91  88  135  91  136
114  85  109  185  148
179  179  121  103  114
→ 88

166  173  154  197  151 → 173

130  144  142  98  172  104  91
136  112  104  65  133  121  145
→ 144

108  58  128  161 → 58

198  133  153  170  150
148  100  108  154  119
97  174  103  132  69
→ 133

117  98  144  122  131  126  130
143  68  173  144  153  155  146
94  139  108  102  115  99  118
→ 98

127  111  101  72  116  136 → 111

115  91  156  109  63  119  114
113  77  113  155  94  128  138
→ 91

90  68  104  167 → 68
---
[[171 121  88 169 151 115 165]
 [ 98 121 151 118  86 162 119]
 [107 173 105 174 126 103 170]
 [ 95 163 124 152 104 124 150]
 [101 165 122 156 107 121 154]
 [177 118  88 167 151 117 164]
 [ 93 122 154 120  87 161 120]
 [100 106 153 110  86 171 111]
 [176 109  96 162 149 124 158]
 [178  99 103 155 146 132 152]
 [187  75 105 135 137 151 135]] yields 178

[[150 128 147 138 118 132 144 138 143]
 [164 120 159 143 110 129 157 139 156]
 [116 139 118 119 168  75 124 100 135]
 [128 128 128 128 128 128 128 128 128]
 [158 124 154 141 114 131 151 139 150]
 [115 136 117 124 131 138 115 132 114]] yields 158

[[138 139 139 133 114 132 133 132 132 133 133 130 132 134]
 [136 139 140 133 110 133 132 132 134 132 132 132 131 134]
 [110 116 123 111 150 123 118 122 132 117 119 125 117 111]
 [ 95 112 134 107 114 126 109 120 151 109 114 141 110 103]
 [118 119 118 104 192 119 123 121 121 119 119 110 116 110]
 [127 129 131 131 112 130 128 129 132 128 129 133 129 130]
 [125 132 139 131  97 132 126 130 140 127 128 139 127 128]] yields 127

[[114  93 120 162  91  57 114 169 147 159 119 133  79 131]
 [124 175  96  87 150 126 173 109 149 154 141  99 109 145]
 [115  88 118 154  90  67 110 168 145 159 121 131  91 137]
 [121  75 115 124  83  78 112 154 158 130 145 117  97 129]
 [ 75 143 121 143 133  79 135 157 109 166 130 139 116 148]
 [117  88 114 157  87  58 106 172 151 151 124 123  86 135]
 [135 103 150 114 129 173 115 110 102  64 135 136 178 112]] yields 117

[[126 125 115 125 135 142 121 114 109 127 135 113]
 [129 116  87 137 123 116 120  88  87 146 156 109]
 [142 110  77 145 121 117 105  95  89 143 148 111]
 [131 116  88 149 124 118 118  88  87 146 157  96]
 [131 128 114 132 132 141 115 102  96 133 136 105]
 [117 126 113 131 134 129 127 127 121 126 130 120]
 [132 123 106 118 125 135 105 101  83 145 153 104]
 [155 118  66 160 117 103  98  96  90 146 148 115]
 [155 124  60 145  86 114 104  93 101 158 160 135]
 [149 117  69 163  96 108 103  95  95 159 147 127]
 [148 132  67 155  87 108 117  86 101 164 168 126]] yields 149
---
array([ 86, 182, 176,  88,  56]) ⇒ 182
array([ 85,  93,  74, 162,  64, 167, 128]) ⇒ 93
array([ 72, 148,  89, 107,  92, 194, 110]) ⇒ 148
array([ 98, 107,  76, 128]) ⇒ 107
array([134,  88, 151, 197]) ⇒ 88
array([161, 122,  67, 194]) ⇒ 122
array([186, 187, 198, 184, 193]) ⇒ 187
array([191, 134,  66, 157]) ⇒ 134
array([181, 139, 178, 182, 125, 127]) ⇒ 139
---
array([[101,  92,  87,  73],
       [ 68,  67,  64, 122]]): 87

array([130,  58,  67,  60, 114,  60, 128]): 60

array([[ 96, 103,  89, 148, 103],
       [185, 146, 144,  69, 129],
       [113, 107, 164, 148, 114]]): 148

array([[129, 128, 128, 128, 129, 181],
       [129, 186, 187, 188, 186, 187],
       [129, 129, 187, 186, 187, 188]]): 129

array([132,  99,  73,  92, 169, 103,  65]): 103

array([ 72, 117,  73,  72, 117, 121,  76]): 121

array([125,  59, 157, 190, 129, 122, 101]): 122

array([113,  61, 154, 171, 134]): 171

array([176, 122, 162,  62, 131, 185]): 131

array([[119, 180, 185, 121],
       [162, 108, 104, 161]]): 185
---
[164 145 158 181 119 162] ⇒ 164
[ 76  70 115  77  94  91] ⇒ 76
[185 109 145 103] ⇒ 185
[ 77 126 140 156 124 115 135] ⇒ 77
[ 67 119  74 130  72] ⇒ 67
[146 139 113 152 133  70] ⇒ 146
---
Input:
array([[ 95, 105, 153, 156, 145, 156],
       [ 95, 180, 161, 114, 172, 167],
       [167,  76,  87, 125,  81,  83]])
Output: 76

Input:
array([[128, 151, 124, 126, 106, 132, 126],
       [ 75, 163,  78,  78, 163, 177, 132],
       [181, 180, 178, 181,  94, 177, 179]])
Output: 180

Input:
array([[113, 150, 185,  63, 115, 168],
       [116, 186, 150, 135,  84, 184],
       [111,  56, 162, 140, 134, 157]])
Output: 56

Input:
array([[157, 181, 118, 136, 160,  95, 128],
       [156, 123,  96, 108, 110, 130, 105],
       [136, 129, 130, 163,  99, 136,  79]])
Output: 129

Input:
array([[151, 122, 118, 126, 123],
       [ 73,  69, 134,  58,  65],
       [147, 112, 120, 114, 114]])
Output: 112

Input:
array([[123, 125, 125, 137, 127, 132],
       [104, 120, 146, 134, 126, 182],
       [126, 124, 128, 135, 126, 126]])
Output: 124

Input:
array([[149,  93, 145, 111],
       [131,  80, 144, 112],
       [123, 185, 108, 148]])
Output: 185

Input:
array([[128,  95, 120, 135, 119],
       [107, 121, 137, 131, 148],
       [190, 149, 148, 142, 165]])
Output: 149

Input:
array([[148, 159, 132, 138],
       [112, 141,  86, 139],
       [113, 141, 182,  74]])
Output: 141
---
[100 145 132 181 155  75] -> 132
[109 147 182 112] -> 182
[183  77 126 160 196 120 122] -> 126
[162 186 176 174 105 107 112] -> 176
[189 175 107 151] -> 107
[133 175 156  60 126  64] -> 156
---
[[162 186 181 180 158]
 [109 115 113 111 109]] => 180

[[ 73  73  66  80 165]
 [ 88 178  95 173  63]
 [135  60 133 116 120]] => 165

[[131 123 125  81]
 [134 130 128 142]
 [128 119 128 188]] => 134

[[ 66  74 146 125]
 [130 114 167  66]
 [154 115 152 113]] => 152

[[110 184 175  70]
 [ 65  72  62 199]] => 175

[[102 135 157 159  75 178  87]
 [145 156  81  83 130 101 165]] => 159

[[ 99 123 177 111  77 124]
 [145 104  65  93 130  94]
 [141 125 125 134  58 130]] => 141

[[163 105 130 111 109  83 127]
 [120 122 100 108 138 135 186]] => 138
---
103  115  97  93  180  106  85
109  91  104  86  182  103  81
106  75  103  136  70  122  135
-> 122

74  158  106  130
103  143  60  118
74  162  96  132
-> 96

186  82  118  144
112  120  110  130
133  136  138  126
-> 138

106  117  166  90
136  143  196  83
124  145  160  127
-> 160

184  188  125  139  149
149  159  184  88  141
183  183  101  145  151
-> 145

111  103  106  97  104  100  102
131  69  136  103  123  110  98
140  186  107  140  120  138  153
-> 138
---
(66, 140, 110, 113, 136) >> 66
(153, 154, 183, 161, 162, 152) >> 153
(160, 57, 104, 162, 108, 159) >> 160
(168, 123, 107, 179) >> 168
(129, 78, 103, 179, 90) >> 129
(94, 187, 114, 61, 137, 118, 200) >> 94
(61, 171, 58, 77, 143, 124) >> 61
(200, 131, 132, 145, 177, 109, 122) >> 200
(93, 71, 136, 94, 83) >> 93
---
[[120 117 161 132 129 197]
 [125  98 155 135 136 161]
 [113 143 124 140 130 173]] result: 124

[[ 83 145 172 125 181  90 127]
 [136 144 118 140  69 180 105]
 [180 120 125 115  84 182 161]] result: 125

[[161 181 199 133]
 [104 180 168 164]
 [ 69 104  89 166]] result: 89

[[142  73 111 139 148 114 155]
 [106  96  75 116 151 127 154]
 [116  68 108 137  92 142 107]] result: 108

[[141 171 135 116 178]
 [ 69 155 142 145 167]
 [141  65 105 144  67]] result: 105

[[110 180 163 122]
 [ 98 159 116 176]
 [101 176 146 160]] result: 146
---
83	126	130	104	126	138	129
193	132	133	133	129	107	131
value 126

153	119	61	131	122
131	133	186	133	86
value 122

100	118	155	148
197	120	188	172
value 197

133	176	175	177
128	128	130	183
131	124	129	175
value 128

128	65	105	134	94
145	124	143	108	145
value 94

86	91	158	95	183	188	187
161	155	154	150	126	105	119
value 183
---
[131 118 128 192 154 132 124] ans = 131
[ 60  70  84  87 115  97] ans = 60
[ 89 112  75 141] ans = 89
[ 73 166 120 100 113  95] ans = 73
[140 114 141  71 130 148  77] ans = 140
[121 127 136 142 190] ans = 121
[180  94 103 143 141 138] ans = 180
